Below are the code and all the weights of a small trained network. Each question names an input and a class and asks about switching units off, where a switched-off unit gives its printed mean instead of its output.

import numpy as np


def w(rows, s, z=0):
    codes = np.array(rows[::2]) - 128.0
    scale = np.full(codes.shape[1], s)
    scale[-1] = z or s
    return codes * scale


def f(y):
    return np.maximum(y, 0)


def log_softmax(a):
    a = a - a.max(-1, keepdims=True)
    return a - np.log(np.exp(a).sum(-1, keepdims=True))


def net(x, mask):
    res = np.array(x, float).reshape(1, 5) / 4 @ E
    y = f(res @ A[0][:, :-1].T + A[0][:, -1])
    res = res + np.where(mask, y, B[0][:, -1]) @ B[0][:, :-1]
    return log_softmax(res[-1] @ U[:, :-1].T + U[:, -1])


A, B = {}, {}
E = w([
[31,46,74,122,127,201,165,33,171],'x0',
[181,124,88,184,254,77,235,124,211],'x1',
[86,79,121,213,155,216,26,231,208],'x2',
[152,110,102,97,155,75,108,138,51],'x3',
[218,226,54,207,128,127,78,35,116],'x4',
],0.0082)
A[0] = w([
[50,67,167,218,164,254,101,243,208,166],'neuron 0',
[78,102,241,108,97,91,149,245,175,97],'neuron 1',
[236,236,63,183,162,133,127,106,57,208],'neuron 2',
[209,141,91,164,213,57,220,49,138,255],'neuron 3',
[185,217,163,148,88,122,95,157,75,187],'neuron 4',
[168,189,106,180,117,166,143,60,87,40],'neuron 5',
[87,57,116,59,129,42,209,86,185,193],'neuron 6',
[137,195,162,182,81,147,215,88,130,91],'neuron 7',
[34,167,202,121,61,164,39,89,98,203],'neuron 8',
],0.0072,0.0039)
B[0] = w([
[105,49,95,224,161,48,19,188,244,249],'neuron 0',
[233,190,221,91,187,64,107,169,103,203],'neuron 1',
[107,199,73,149,80,79,23,211,250,242],'neuron 2',
[159,254,44,12,230,64,92,222,150,253],'neuron 3',
[228,234,130,49,77,78,92,96,156,209],'neuron 4',
[158,192,168,141,209,89,173,128,171,175],'neuron 5',
[22,201,138,61,175,246,145,29,54,203],'neuron 6',
[148,167,124,31,223,70,187,144,91,164],'neuron 7',
[108,166,49,16,85,109,100,72,191,226],'neuron 8',
],0.0066,0.013)
U = w([
[229,216,92,90,152,56,75,148,138,177],'0',
[49,85,80,205,132,170,73,142,217,102],'1',
[100,150,78,43,218,130,244,148,78,163],'2',
[169,168,179,239,8,247,227,63,18,2],'3',
[80,28,118,173,179,104,118,199,99,82],'4',
[168,178,255,81,99,93,212,125,21,100],'5',
[101,194,65,122,85,137,129,62,39,57],'6',
[45,109,68,45,36,209,147,28,46,110],'7',
],0.0076,0.0063)

Each question gives the input, the list of numbers given to net, and the class t.
The units are the neurons (one row each of A and B). Each row of codes is followed by its name. A weight is (code - 128) times the scale printed after its matrix; where a second scale follows, it is the last column's (A, B and U).
mask holds one flag per neuron, in row order. A switched-off neuron (its flag False) gives its mean, the last column of its row in B, instead of its output. The means were averaged over made-up inputs and are rounded, as every weight is.
A unit's drop is (log p(t) with every unit on - log p(t) with that unit switched off) / (log p(t) with every unit on - log p(t) with every unit switched off).
The circuit of an input: a set's keep is (log p(t) with only the set's units on - log p(t) with every unit switched off) / (log p(t) with every unit on - log p(t) with every unit switched off). Starting from all 9 units, units are removed one at a time, each time the one whose removal leaves the highest keep (on an exact tie, the one counted first), for as long as the keep stays at least 0.8.
circuit, biggest first: the units of the circuit, biggest drop first
most important unit: the unit with the biggest drop
top k neurons: the k neurons with the biggest drops, biggest first
drop when u is switched off: that unit's drop, to one decimal
input [6,3,-3,3,-5], class 2: most important unit : neuron 8
input [-4,0,7,2,-7], class 1: top 3 neurons : neuron 0; neuron 3; neuron 4
input [0,-5,1,-2,1], class 7: circuit, biggest first : neuron 3; neuron 2; neuron 1
input [-2,-1,7,5,1], class 1: circuit, biggest first : neuron 3; neuron 0
input [1,-1,-4,-8,-7], class 7: circuit, biggest first : neuron 3; neuron 6
input [2,4,8,7,-1], class 4: circuit, biggest first : neuron 8; neuron 4
input [7,-5,2,4,-4], class 1: top 3 neurons : neuron 0; neuron 4; neuron 7
input [2,-1,-3,6,-5], class 7: top 2 neurons : neuron 3; neuron 6
input [-2,4,6,8,-2], class 4: drop when neuron 4 is switched off : 0.2
input [1,5,3,-6,2], class 1: drop when neuron 0 is switched off : 0.2
input [0,-3,4,2,-6], class 1: drop when neuron 7 is switched off : 0.1
